The rows lie along a hidden order. The number after each row says roughly how far along it the row is, from 0 to 30. A new part has a new order.
(in the rows, 100 means zero)
[113 133  92 109 100 113  73  90  99 111 114 115  97 109  91 108  94  98
  99 103  78 152  77  78 133  97  98  98 103 113 109 110 100 109  83 115
  94 115 117  65  91 105  75 111 118 109 101 135 104  95 118 136 109  80
  88 110 128 142 101 101  59  90  90  99 108  93  86 108 110  93  79 141
  99  93  88  87 111 120  94  87 110  94 111 113  60 123 102  89] | 7
[117 112  86 120 118  81  79 100 105 100 119 127  89 135 103 100 105 109
 125  83  98 138 112  86 117  85  89  98 101 110 132 115 112 109  92  89
 108 115 110  58  95 108  98 104 126  84 113 107  92  89  81 127 103  74
  78  95 128 121  98 126  98  96  98 120 105  90  87 121 100  97 100 112
  77 114  85 118 131 129  78 108  94 107 122  97  41 124  93  98] | 18
[104 117  91 111  89  69  96  91 117 127 109 106  74 156 108 102  97 104
 123  92 107  95 123  87  99  98  93  92  89 101 136 105 107 103 107  90
  84 120 106  70  95  88  93  88 112  84 124  94  84  89 101 109 110 105
  81  76  90 114 107  85  99  96  79 144 123  92  90 130  85 107  92  97
  97  85  89 138 123 111 106 104  94 127 112  88  43  90 109 104] | 2
[ 93 113  99 130  94 137 101  83 105 117  98  92  94 113  96  93  73  99
  94  98 108  98  75 106 120  89  82  92  91  77  98  88  95  80 121 101
  90  98  94  90  89  86  94 118 105 119 114 127 106 105 131 108 107 158
  96 105 114 113  92  58  90 105  75 101 107 114  82 109  89 113  76 127
 118  72 104 106  83  99  95  87 108  91  97  97  95  76 103  90] | 8
[ 93 113  98 123  81 122  96  85 111 123 100  94  89 112  89  91  74  98
  88 101 104 102  75  97 106  88  75  91  93  84  99  76  95  79 120 103
  81 104 104  98  88  84  94 123 103 120 113 123 107 104 131 107 110 166
  98 104 117 117  93  64  74 100  68 103 115 108  80 106  83 116  94 117
 116  64 105 115  83  94  91  78 103  91  96  92  92  79 102  94] | 8
[105  87  92  89 101  69  73 108 102 100 135 106 117 105 108 112 107 108
 124  85  90 125 130 120  87 104 113 105 110 109 109 137 112 122  87  72
 130 114  97  66  87 114 105  94 121  90 108  92 120  83  91 110 112  52
 102  76 118  93  92 129  88  77 117 103 123  85  88 100  98 102  95  92
  84 135  99  98 138 119 104 103 112 100 114  97  91 107  95 110] | 10
[101 112 107 104 113 127  78 105  94  91  88 124 108  74  99  91  98  95
  78 111 103 127  86  91 110  97  86 106 106 103  81  77  96  84  99 128
 108  96 102 126 115 105  95 134  89 109  80 103  99 107  86 104  77 103
  85 130 130 118 112  77 102 114 109  78  64 106 104 103 123  91 104 124
 124  86  91  88  85 104  86  97  89  75 100 108 120 134  90  84] | 12
[ 95 111 101 134  89 130 102  82 107 117  97  95  90 117  94 101  71  97
  89  99 106  94  83  96 109  94  85  97  93  78  97  77  98  82 123 109
  76 102 107  99  88  89  96 114 107 118 115 130 109  99 129 102 109 171
 108 113 107 106  91  59  90 103  77  91 109 107  85 104  78 112  94 131
 106  61 109 119  78 101  93  84 104  94  89  91  88  76 103  95] | 8
[105  88  92  88  98  77  81 111  98 101 128 107 109  91 110 113 109 106
 129  93  84 123 123 119  97 102 115  99 108 100 124 133 116 124  93  80
 113 111  94  79  91 110 113  82 115  86 103 100 124  87  93 108 109  71
 107  87 105  88  87 135  91  83 125 109 121  85  82 105  99 102  99 105
  68 143  97  98 141 109 100 107 115  99 116  96  87 106  92 111] | 10
[ 97  86  90 131 120  92  93 106  97  85 103 115  95 104 125  93  78 117
 124  94 103 123  97  92 107  82  74  94 105  86 118  97 120 104 113  92
 109 112  94 100  87 105  94 127 116  95 101 104  90  96  83 104 103  87
  69  94 178 108  99  97  98 108  99  94 109 103  75 125  97 123 119 134
  85 109  91 134 110 121  59 113  86  71 109  97  81 116  68 112] | 30
[105 110  94 116  96  85  92  85 119 124 114 108  90 154 106  98  94 108
 118  84 109  86 120  82 100  90  93  92  92 104 137 106 108  99 110  95
  77 112 121  74  93  83  94  92 115  94 122 104  95  93  91 107 109 127
  89  72  72 104 102  91 101  90  78 135 115  89  98 130  70 118 102  96
  91  76  97 124 114 108 101 102 100 120 104  92  60  78 112  99] | 2
[108 126  92 112 102 105  69  96 101 111 117 120  85 109  93 110  98  91
 104 100  80 140  76  88 133  96  97  88 101 110 110 116 102 102  80 108
 103 125 133  77  84 108  78 112 113 112 102 125 118  96 118 132 106  84
  87 118 122 137  92 101  75  90  85  88 100  88  84 105 114  89  85 133
  91  93  86  94 119 110 103  85 101  97 111 105  65 129 101  81] | 7
[106 109  91  91  92  97  87 102 101 111 115 101 104  76  89 122  91  97
 101  96  85 125  88 110 107 112 115 105 121 113  89 130 104 113  77  93
 109 110 120  74  90 111 100  94 111 121  96 116 124  94 128 124 115  85
 123 109  84 114  81 133  73  79 116  86 121  83  91  90 110  98  86 114
  95 131 105  64 116 100 122  93 125  99  99 106  99 115 100 100] | 0

Next part:
[107  38 101 101  82 115 117  75  87  69  87  90 100 127 136 105  98 146
 101 117  70 107  60 111  91 141  84  65  97 121  95 109 154  99  71 177
 121 108 101  93 118 121 104  97  97 101 107  97  52 106 101  97  90  84
  93  92 106  61 125 126   0 151] | 4
[104  66 100  99  90 103 105  88  98  95  99  95  99  99 100 105  98 115
 102 106  92 101  92  98  96 111  94  84  98 106  99  96 111 100  88 111
 108  99  98  97 103 103 104 101  99 100 101  99 101 100 101 102  95  92
  97  96 101  96 100 112  98 114] | 13
[106  30 105 103  82 114 117  68  92  64  86  89 100 130 144 101 110 142
 107 112  74 120  52 115  89 124  76  74  94 121  91 115 134 102  84 179
 101 126 105 105 116 122 112  91  93  88 108 100  48 105 101  95  93  76
  98  88 110  64 126 119   0 156] | 3
[ 89  66  97 104  84 114 113  77  90  60  96  92 103 125 115  87 104 143
  99  98  71 108  56 112  87 123  80  86  96 117  96 120 135 103  85 159
  96 121 106 100 104 122 105  98  95  86 107  99  64 117 101  82  97  76
 101  97 108  85 116 119  28 140] | 6
[ 93  50 101 104  84 115 116  69  87  59  88  90 103 139 142  90 108 147
 101 103  71 114  48 118  88 125  78  79  95 120  94 125 138 103  86 178
  96 123 108 102 111 126 107  92  95  87 109 100  41 115 101  84  95  75
 100  94 109  68 130 123   0 150] | 3
[107 192  98  93 127  91  86 156 100 134 107 117  98  75  71 112  83  18
  88 101 117  73 150  84 122  94 143 133 104  84 110  79  82  93 110  39
 124  66  91  89  98  78  74 109 114 138  91  97 129  90  98 113 107 145
  95 120  89 107  86  76 142  56] | 30
[ 95 143  96  98 114  92  88 120 102 119 108 106 101  88  77  97  94  77
  93  92 115  85 130  93 105  87 114 117 104  88 107  96  80  99 110  44
  99  83  98  96  91  85  90 105 104 107  96 100 124  99  99 101 104 115
 102 108  93 115  88  90 153  65] | 23
[ 98 137  93  96 108  95  91 119  98 119 108 107 100  85  73  99  87  83
  91  95 110  76 132  90 106 100 114 106 103  90 110  92  95  97 100  48
 114  73  93  90  93  85  84 109 107 116  94  98 123 101  99 104 103 116
  98 109  91 109  87  98 133  69] | 22
[ 94  75  94  99  89 109 106  88  91  80 102  95 102 108 101  94  97 126
  96 102  82  93  78 105  93 124  93  86  98 111 102 105 129 100  75 130
 111 100  99  92 100 110  96 104 100 102 103  97  87 117 100  90  96  89
  98 100 101  92 103 119  70 123] | 12
[114  37 108 102  82 109 116  74  99  74  88  91  98 113 132 110 110 129
 111 116  81 124  62 106  95 117  81  73  95 116  90 100 122 101  87 173
 103 120 101 105 115 118 116  93  94  90 106 101  71  96 101 103  92  82
  96  87 108  74 114 110  34 150] | 7
[ 79 114  94 102 102  97  94  99 101  98 110 101 104 101  84  79 102 119
  94  82 107  91 105 104  93  87  93 120 103  92 105 115  88 102 107  60
  81 102 105 102  85  97  97 102  99  86 100 100 109 112  99  85 105  92
 108 103  99 123  92 103 123  75] | 17
[ 91 110  96 100 102  96  93 106 101 107 106 100 102  94  82  92  97 105
  97  91 108  88 115  98  97  90  99 105 103  94 105 102  90 101 102  69
  94  92 101  99  92  95  98 103 100  96  98  99 113 104 100  95 102  99
 103 103  95 115  93 100 132  76] | 18
[ 98  42 101 102  79 119 121  67  78  52  78  88 103 159 164  95 103 154
  98 109  64 108  46 128  85 139  78  71  94 124  95 133 153 101  73 188
 111 116 109  97 122 129 102  91  97  92 109  98  10 117 101  85  92  77
  96  93 109  47 142 129   0 157] | 0
[ 87 104  92  99 101  99  94 100  97  99 109  99 103 101  83  87  97 114
  93  89  97  84 109 100  95 100  99 103 102  97 106 108 101 101  96  70
  98  91 101  97  90  93  93 107 101  97  99  99 110 110 100  90 102  95
 103 104  96 113  94 109 116  83] | 17
[ 99  49  99 102  84 113 114  76  91  68  94  92 101 117 118  98 102 136
 101 108  76 108  60 108  91 124  85  76  96 118  96 109 132 101  82 162
 108 113 102  98 106 119 105  98  97  94 106  98  69 110 101  91  94  81
  98  95 106  79 114 120  31 143] | 7
[ 98  61  97 100  86 112 111  82  91  75  98  94 101 111 106  97  98 131
  98 105  79 100  72 103  92 124  90  81  97 114  99 106 133 100  80 144
 111 106 100  95 104 115 100 102  99  99 105  98  87 109 101  92  95  87
  98  98 104  85 104 124  63 135] | 10
[103 122  94  94 102  96  91 115  98 119 107 103  99  89  79 104  85  81
  94  99 109  76 131  90 104 100 117 102 103  92 108  89  99  97  92  52
 118  73  94  91  98  87  88 109 106 116  94  97 123  97 100 106 100 116
  96 105  91 103  90  98 134  70] | 21
[ 96 128  91  94 106  97  90 121  94 117 109 105 101  87  71 101  81  84
  88  96 106  69 134  95 105 108 119 103 104  92 111  91 109  96  90  44
 122  68  93  81  95  85  81 111 107 121  94  96 123 102 100 101 100 116
  96 109  90 106  89 105 129  63] | 21
[ 85  88  85  95  89 112 102 101  82  81 109  97 104 105  77  87  79 124
  83  96  81  67  95  99  91 138  91  85 100 109 111 106 146  98  68  99
 126  81  96  80  95 106  79 114 105 114 101  93  98 122 100  85  96  98
  97 109  96  92 100 132  67 104] | 13
[106  92 102 100  97  94  98  90 105 112  98  98  98  93  98 105 101 106
 106  98 106 104 110  97  98  91  96  93 101  96  99  93  88 101 101  86
  99  98  99 103 101  95 107 100  98  96  98 101 113  93 100 107  98  97
 100  95  99 106  96  98 126  94] | 16
[ 89 200  85  91 131  96  84 172  90 130 117 121 102  83  52  97  70  16
  73  90 110  52 148  85 120 111 152 140 105  86 119  90 107  92 102  12
 128  53  91  76  89  79  55 118 120 150  92  94 133 108  98  98 110 150
  96 131  84 109  82  86 138  45] | 30
[ 96  56  99 102  84 114 114  76  89  66  94  92 102 121 121  94 103 141
 100 104  72 107  58 110  90 128  83  79  96 119  96 113 141 102  83 163
 105 114 103  99 105 122 102  98  96  93 107  99  69 112 101  88  95  83
  98  95 107  80 116 123  15 146] | 7
[101  79 103 102  95  98 102  88 104  90  99  96 100  99 102  99 104 115
 105  99 103 108  95 100  96  92  92  95 100 100  97 100  91 102 104 105
  89 108 101 106  99 100 111  98  96  90 101 101 104  97 100 101  99  95
 102  94 103 105  99 104 117 103] | 15
